Here is a tiny trained network, its code and every weight. The questions are about switching its units off for an input and a target symbol, where a switched-off unit gives its printed mean instead of its output.

import numpy as np


def w(rows, s, z=0):
    codes = np.array(rows[::2]) - 128.0
    scale = np.full(codes.shape[1], s)
    scale[-1] = z or s
    return codes * scale


def norm(h):
    return h / np.sqrt((h * h).mean(-1, keepdims=True) + 1e-5)


def softmax(a):
    e = np.exp(a - a.max(-1, keepdims=True))
    return e / e.sum(-1, keepdims=True)


def log_softmax(a):
    a = a - a.max(-1, keepdims=True)
    return a - np.log(np.exp(a).sum(-1, keepdims=True))


def net(x, mask):
    ids = ['ΔΛΠαβγεζηθμξστψω'.index(c) for c in x.split()]
    T = len(ids)
    res = E[ids] + P[:T]
    u = 0
    for l in range(3):
        r = norm(res)
        for j in range(2):
            rows = slice(3 * j, 3 * j + 3)
            q, k, v = (r @ M[l][rows].T for M in (Q, K, V))
            z = softmax(np.where(np.tri(T) > 0, q @ k.T / 3**0.5, -1e9)) @ v
            o = O[l][rows]
            res = res + np.where(mask[u + j], z, o[:, -1]) @ o[:, :-1]
        u += 2
    return log_softmax(norm(res)[-1] @ U[:, :-1].T + U[:, -1])


Q, K, V, O = {}, {}, {}, {}
E = w([
[163,103,99],'Δ',
[129,54,73],'Λ',
[106,179,151],'Π',
[158,185,147],'α',
[161,78,90],'β',
[133,182,144],'γ',
[86,163,152],'ε',
[72,75,122],'ζ',
[172,59,175],'η',
[124,55,81],'θ',
[168,174,157],'μ',
[183,97,87],'ξ',
[66,134,138],'σ',
[141,251,156],'τ',
[110,241,188],'ψ',
[161,80,91],'ω',
],0.023)
P = w([
[146,133,144],'0',
[146,157,188],'1',
[132,125,98],'2',
[88,171,200],'3',
[123,120,91],'4',
[50,177,203],'5',
[120,115,90],'6',
[22,176,208],'7',
[117,112,86],'8',
[7,174,216],'9',
[115,113,87],'10',
[2,181,222],'11',
[115,112,87],'12',
],0.0086)
Q[0] = w([
[128,132,39],'L0H1',
[135,82,209],'L0H1',
[144,113,166],'L0H1',
[130,141,250],'L0H2',
[105,184,96],'L0H2',
[185,127,163],'L0H2',
],0.018)
K[0] = w([
[110,139,70],'L0H1',
[121,66,253],'L0H1',
[165,38,140],'L0H1',
[162,151,168],'L0H2',
[91,160,68],'L0H2',
[159,99,131],'L0H2',
],0.017)
V[0] = w([
[205,76,170],'L0H1',
[32,99,99],'L0H1',
[119,73,204],'L0H1',
[254,131,202],'L0H2',
[153,134,163],'L0H2',
[96,178,128],'L0H2',
],0.0096)
O[0] = w([
[46,146,121,239],'L0H1',
[157,84,126,52],'L0H1',
[2,65,82,251],'L0H1',
[117,87,123,215],'L0H2',
[124,157,19,175],'L0H2',
[69,208,98,156],'L0H2',
],0.0067,0.0018)
Q[1] = w([
[94,150,149],'L1H1',
[54,114,192],'L1H1',
[171,113,107],'L1H1',
[114,174,243],'L1H2',
[116,149,251],'L1H2',
[23,118,142],'L1H2',
],0.015)
K[1] = w([
[97,108,187],'L1H1',
[36,90,147],'L1H1',
[208,94,101],'L1H1',
[94,220,182],'L1H2',
[62,245,210],'L1H2',
[61,100,145],'L1H2',
],0.012)
V[1] = w([
[158,164,34],'L1H1',
[243,149,254],'L1H1',
[78,181,84],'L1H1',
[75,122,203],'L1H2',
[97,73,49],'L1H2',
[170,69,206],'L1H2',
],0.0071)
O[1] = w([
[143,88,228,63],'L1H1',
[89,68,152,5],'L1H1',
[167,111,85,168],'L1H1',
[136,186,44,190],'L1H2',
[198,1,245,132],'L1H2',
[178,94,112,88],'L1H2',
],0.006,0.0025)
Q[2] = w([
[57,65,178],'L2H1',
[89,101,148],'L2H1',
[130,6,199],'L2H1',
[202,128,50],'L2H2',
[197,114,56],'L2H2',
[73,75,175],'L2H2',
],0.017)
K[2] = w([
[139,4,148],'L2H1',
[122,73,134],'L2H1',
[161,95,135],'L2H1',
[181,184,116],'L2H2',
[160,153,122],'L2H2',
[126,78,177],'L2H2',
],0.024)
V[2] = w([
[133,70,149],'L2H1',
[164,32,160],'L2H1',
[175,127,100],'L2H1',
[61,128,98],'L2H2',
[86,123,71],'L2H2',
[254,161,45],'L2H2',
],0.0098)
O[2] = w([
[125,202,208,143],'L2H1',
[72,254,109,142],'L2H1',
[123,165,191,111],'L2H1',
[47,146,155,182],'L2H2',
[77,132,117,170],'L2H2',
[160,66,102,5],'L2H2',
],0.007,0.0029)
U = w([
[158,188,195,255],'Δ',
[125,42,161,183],'Λ',
[151,171,35,34],'Π',
[197,133,81,173],'α',
[174,108,192,175],'β',
[210,166,67,116],'γ',
[99,121,51,62],'ε',
[36,168,178,110],'ζ',
[37,30,231,6],'η',
[114,33,187,128],'θ',
[148,50,81,196],'μ',
[198,162,172,162],'ξ',
[70,37,63,53],'σ',
[203,248,121,30],'τ',
[142,245,142,140],'ψ',
[174,114,189,175],'ω',
],0.016,0.006)

Each question gives the input, a string of symbols that net reads in full, and the target symbol t.
The units are the heads (3 rows each of Q, K, V and O). Each row of codes is followed by its name. A weight is (code - 128) times the scale printed after its matrix; where a second scale follows, it is the last column's (O and U).
mask holds one flag per head, layer by layer. A switched-off head (its flag False) gives its mean, the last column of its rows in O, instead of its output. The means were averaged over made-up inputs and are rounded, as every weight is.
A unit's drop is (log p(t) with every unit on - log p(t) with that unit switched off) / (log p(t) with every unit on - log p(t) with every unit switched off).
The circuit of an input: a set's keep is (log p(t) with only the set's units on - log p(t) with every unit switched off) / (log p(t) with every unit on - log p(t) with every unit switched off). Starting from all 6 units, units are removed one at a time, each time the one whose removal leaves the highest keep (on an exact tie, the one counted first), for as long as the keep stays at least 0.8.
circuit, biggest first: the units of the circuit, biggest drop first
which heads matter: for each layer, one digit per head in row order, 1 if its drop is at least 0.15 and else 0, layers parted by /
input γ μ θ θ, target η: circuit, biggest first	(L1H2)
input ζ τ ω ψ σ η ξ η θ Π ζ θ, target ζ: which heads matter	00 / 00 / 10
input ψ γ ψ ε ζ, target ζ: circuit, biggest first	(L2H1; L1H2; L2H2)
input τ β ω σ ξ τ ψ Δ, target ψ: circuit, biggest first	(L2H1; L1H2; L1H1)
input ε ζ ζ η ξ σ Λ γ ζ η ψ Δ σ, target σ: circuit, biggest first	(L1H1; L0H2; L2H1)
input ω Λ Λ σ Δ Δ ξ β η, target η: circuit, biggest first	(L0H1; L2H1; L0H2)
input ψ ζ α η Δ ξ, target Δ: circuit, biggest first	(L2H1; L1H2)
input ψ η μ μ, target ζ: which heads matter	10 / 00 / 01
input ε σ Λ η ζ ω σ, target σ: which heads matter	11 / 10 / 10
input η ψ γ, target γ: circuit, biggest first	(L0H1; L2H1)
input η α Δ Π η α, target ζ: which heads matter	10 / 00 / 11
input η ξ ε ξ σ Λ, target Δ: circuit, biggest first	(L2H1; L1H2; L0H1; L0H2)
input Λ σ Π β η ζ η ψ η Π Δ, target Δ: circuit, biggest first	(L1H2; L2H1)
input μ θ ψ Π ψ Δ ζ τ Π Π ψ Δ, target ψ: circuit, biggest first	(L1H2; L2H1; L0H1; L1H1)
input τ ψ Δ ξ, target Δ: which heads matter	00 / 10 / 10
input ω η μ Δ, target ζ: which heads matter	10 / 00 / 10
input ψ β γ τ η θ Δ γ α ζ ψ β, target ζ: which heads matter	10 / 00 / 10
input ψ τ τ ζ Δ Π γ σ ζ η θ μ, target ζ: which heads matter	10 / 00 / 11
input η ε η, target η: which heads matter	11 / 01 / 10
input Δ ζ ω ξ ζ, target ζ: which heads matter	00 / 00 / 10
